Below is a small trained network, with its code and all its weights. Each question gives an input and a target symbol and asks what happens when units are switched off, that is, made to give their printed mean instead of their output.

import numpy as np


def w(rows, s, z=0):
    codes = np.array(rows[::2]) - 128.0
    scale = np.full(codes.shape[1], s)
    scale[-1] = z or s
    return codes * scale


def f(y):
    return np.maximum(y, 0)


def softmax(a):
    e = np.exp(a - a.max(-1, keepdims=True))
    return e / e.sum(-1, keepdims=True)


def log_softmax(a):
    a = a - a.max(-1, keepdims=True)
    return a - np.log(np.exp(a).sum(-1, keepdims=True))


def net(x, mask):
    ids = ['αβγεμφω'.index(c) for c in x.split()]
    T = len(ids)
    res = E[ids] + P[:T]
    u = 0
    for l in range(2):
        q, k, v = (res @ M[l].T for M in (Q, K, V))
        z = softmax(np.where(np.tri(T) > 0, q @ k.T / 2**0.5, -1e9)) @ v
        res = res + np.where(mask[u], z, O[l][:, -1]) @ O[l][:, :-1]
        u += 1
        y = f(res @ A[l][:, :-1].T + A[l][:, -1])
        res = res + np.where(mask[u : u + 8], y, B[l][:, -1]) @ B[l][:, :-1]
        u += 8
    return log_softmax(res[-1] @ U[:, :-1].T + U[:, -1])


Q, K, V, O, A, B = {}, {}, {}, {}, {}, {}
E = w([
[253,133,142,180],'α',
[204,172,149,186],'β',
[211,58,119,83],'γ',
[73,171,120,67],'ε',
[142,90,112,50],'μ',
[239,86,126,132],'φ',
[138,200,140,144],'ω',
],0.0069)
P = w([
[101,117,143,128],'0',
[74,165,64,110],'1',
[126,179,80,161],'2',
[126,124,165,254],'3',
[44,124,151,37],'4',
[170,217,98,83],'5',
[52,146,37,232],'6',
[164,153,193,118],'7',
[48,93,165,150],'8',
[210,233,86,114],'9',
[76,161,21,167],'10',
[151,179,221,42],'11',
[36,119,172,168],'12',
[154,193,81,102],'13',
],0.016)
Q[0] = w([
[124,118,253,118],'0.h1',
[151,173,103,70],'0.h1',
],0.071)
K[0] = w([
[194,204,1,124],'0.h1',
[187,173,209,129],'0.h1',
],0.05)
V[0] = w([
[10,246,80,124],'0.h1',
[58,33,125,81],'0.h1',
],0.012)
O[0] = w([
[215,222,29,75,255],'0.h1',
[167,144,254,24,20],'0.h1',
],0.0054,0.0058)
A[0] = w([
[117,125,154,142,13],'0.n1',
[22,88,118,184,127],'0.n2',
[223,161,133,77,128],'0.n3',
[131,141,7,151,3],'0.n4',
[49,41,170,215,108],'0.n5',
[149,147,167,92,223],'0.n6',
[125,73,71,142,251],'0.n7',
[124,39,169,153,82],'0.n8',
],0.012,0.006)
B[0] = w([
[147,146,102,122,128],'0.n1',
[201,128,140,188,159],'0.n2',
[48,142,111,56,209],'0.n3',
[167,6,55,35,255],'0.n4',
[60,27,61,67,140],'0.n5',
[47,194,116,55,173],'0.n6',
[133,207,155,212,231],'0.n7',
[200,156,197,198,132],'0.n8',
],0.018,0.0077)
Q[1] = w([
[143,162,137,111],'1.h1',
[168,51,255,110],'1.h1',
],0.041)
K[1] = w([
[110,125,144,159],'1.h1',
[205,207,2,129],'1.h1',
],0.039)
V[1] = w([
[61,82,17,210],'1.h1',
[118,43,246,82],'1.h1',
],0.013)
O[1] = w([
[36,43,165,147,255],'1.h1',
[192,121,254,109,182],'1.h1',
],0.012,0.00077)
A[1] = w([
[77,149,85,192,105],'1.n1',
[196,68,87,224,231],'1.n2',
[110,143,114,212,144],'1.n3',
[29,92,122,144,80],'1.n4',
[156,128,135,250,95],'1.n5',
[191,131,173,102,85],'1.n6',
[127,171,149,243,254],'1.n7',
[130,63,165,99,114],'1.n8',
],0.013,0.0051)
B[1] = w([
[163,156,78,188,237],'1.n1',
[209,50,223,72,220],'1.n2',
[83,123,88,136,178],'1.n3',
[248,102,195,128,253],'1.n4',
[108,149,108,26,178],'1.n5',
[104,138,120,222,210],'1.n6',
[9,115,134,122,193],'1.n7',
[65,162,40,113,197],'1.n8',
],0.016,0.015)
U = w([
[95,62,179,72,174],'α',
[161,34,144,186,10],'β',
[79,73,151,220,152],'γ',
[133,181,153,2,2],'ε',
[163,206,203,115,198],'μ',
[32,62,145,118,165],'φ',
[128,63,52,144,179],'ω',
],0.0051,0.0042)

Each question gives the input, a string of symbols that net reads in full, and the target symbol t.
The units are the heads (2 rows each of Q, K, V and O) and the neurons (one row each of A and B). Each row of codes is followed by its name. A weight is (code - 128) times the scale printed after its matrix; where a second scale follows, it is the last column's (O, A, B and U).
mask holds one flag per unit, layer by layer, with each layer's heads first. A switched-off unit (its flag False) gives its mean, the last column of its rows in O or B, instead of its output. The means were averaged over made-up inputs and are rounded, as every weight is.
A unit's drop is (log p(t) with every unit on - log p(t) with that unit switched off) / (log p(t) with every unit on - log p(t) with every unit switched off).
The circuit of an input: a set's keep is (log p(t) with only the set's units on - log p(t) with every unit switched off) / (log p(t) with every unit on - log p(t) with every unit switched off). Starting from the 12 units with the biggest drops (on a tie, the unit counted first), units are removed one at a time, each time the one whose removal leaves the highest keep (on an exact tie, the one counted first), for as long as the keep stays at least 0.8.
units of the circuit, in order: the units of the circuit, biggest drop first
unit that matters most: the unit with the biggest drop
k most important neurons: the k neurons with the biggest drops, biggest first
k most important neurons of layer l: the k neurons of layer l with the biggest drops, biggest first
input γ φ ω φ, target γ: 3 most important neurons of layer 0 : (0.n8 0.n5 0.n2)
input β β α ω ε, target β: units of the circuit, in order : (1.h1 0.h1 1.n4)
input μ β μ φ ω μ ω μ β β μ α ω μ, target α: 2 most important neurons of layer 0 : (0.n3 0.n2)
input α γ μ β μ α μ γ α ω, target α: units of the circuit, in order : (0.h1 1.n1)
input β ω μ μ β, target μ: 2 most important neurons of layer 1 : (1.n4 1.n6)
input μ μ μ μ, target μ: units of the circuit, in order : (0.h1 1.h1)
input ε μ φ ω ω μ ω φ ω φ, target φ: units of the circuit, in order : (0.h1 1.n7 0.n4)
input α ε β ω, target ε: units of the circuit, in order : (0.h1 0.n3)
input β μ γ ω ω μ μ φ γ ω β γ ε, target β: units of the circuit, in order : (1.h1 1.n4)
input β ω α α β γ, target β: 2 most important neurons : (1.n1 0.n5)
input α ω φ φ ω ε ω α β φ β α, target φ: 2 most important neurons : (0.n4 1.n7)
input μ ω φ β ε ω α α β α, target α: units of the circuit, in order : (1.n2 0.n3 1.n5 0.h1)
input φ β μ ω α α α β φ γ μ γ, target γ: 2 most important neurons : (0.n8 1.n6)
input γ ω ω ω ω, target γ: 2 most important neurons : (1.n6 0.n8)
input β γ γ φ μ, target β: most important neuron of layer 0 : (0.n5)
input φ ω μ ω, target φ: units of the circuit, in order : (0.n5 1.h1)
input μ μ φ μ ε φ μ ω ω α ε φ μ γ, target φ: 3 most important neurons of layer 0 : (0.n4 0.n7 0.n3)
input φ ω φ, target φ: units of the circuit, in order : (0.h1 0.n5 1.h1 1.n8)
input ε φ ω γ ω ω β, target ε: most important neuron : (0.n7)
input α φ α ω, target φ: 2 most important neurons : (0.n4 1.n7)
input ε φ γ α ω μ ω ω μ α ω ω α, target ε: unit that matters most : 0.n2
input ω μ α α ω ε α ω, target ε: 2 most important neurons : (0.n3 0.n7)
input ω ω ω γ, target ω: 2 most important neurons of layer 0 : (0.n3 0.n4)
input ω ε ω ω β, target ω: units of the circuit, in order : (0.h1 1.h1 0.n4)
input ω ω α β β β ω ω, target β: 4 most important neurons : (1.n2 0.n4 1.n8 0.n6)
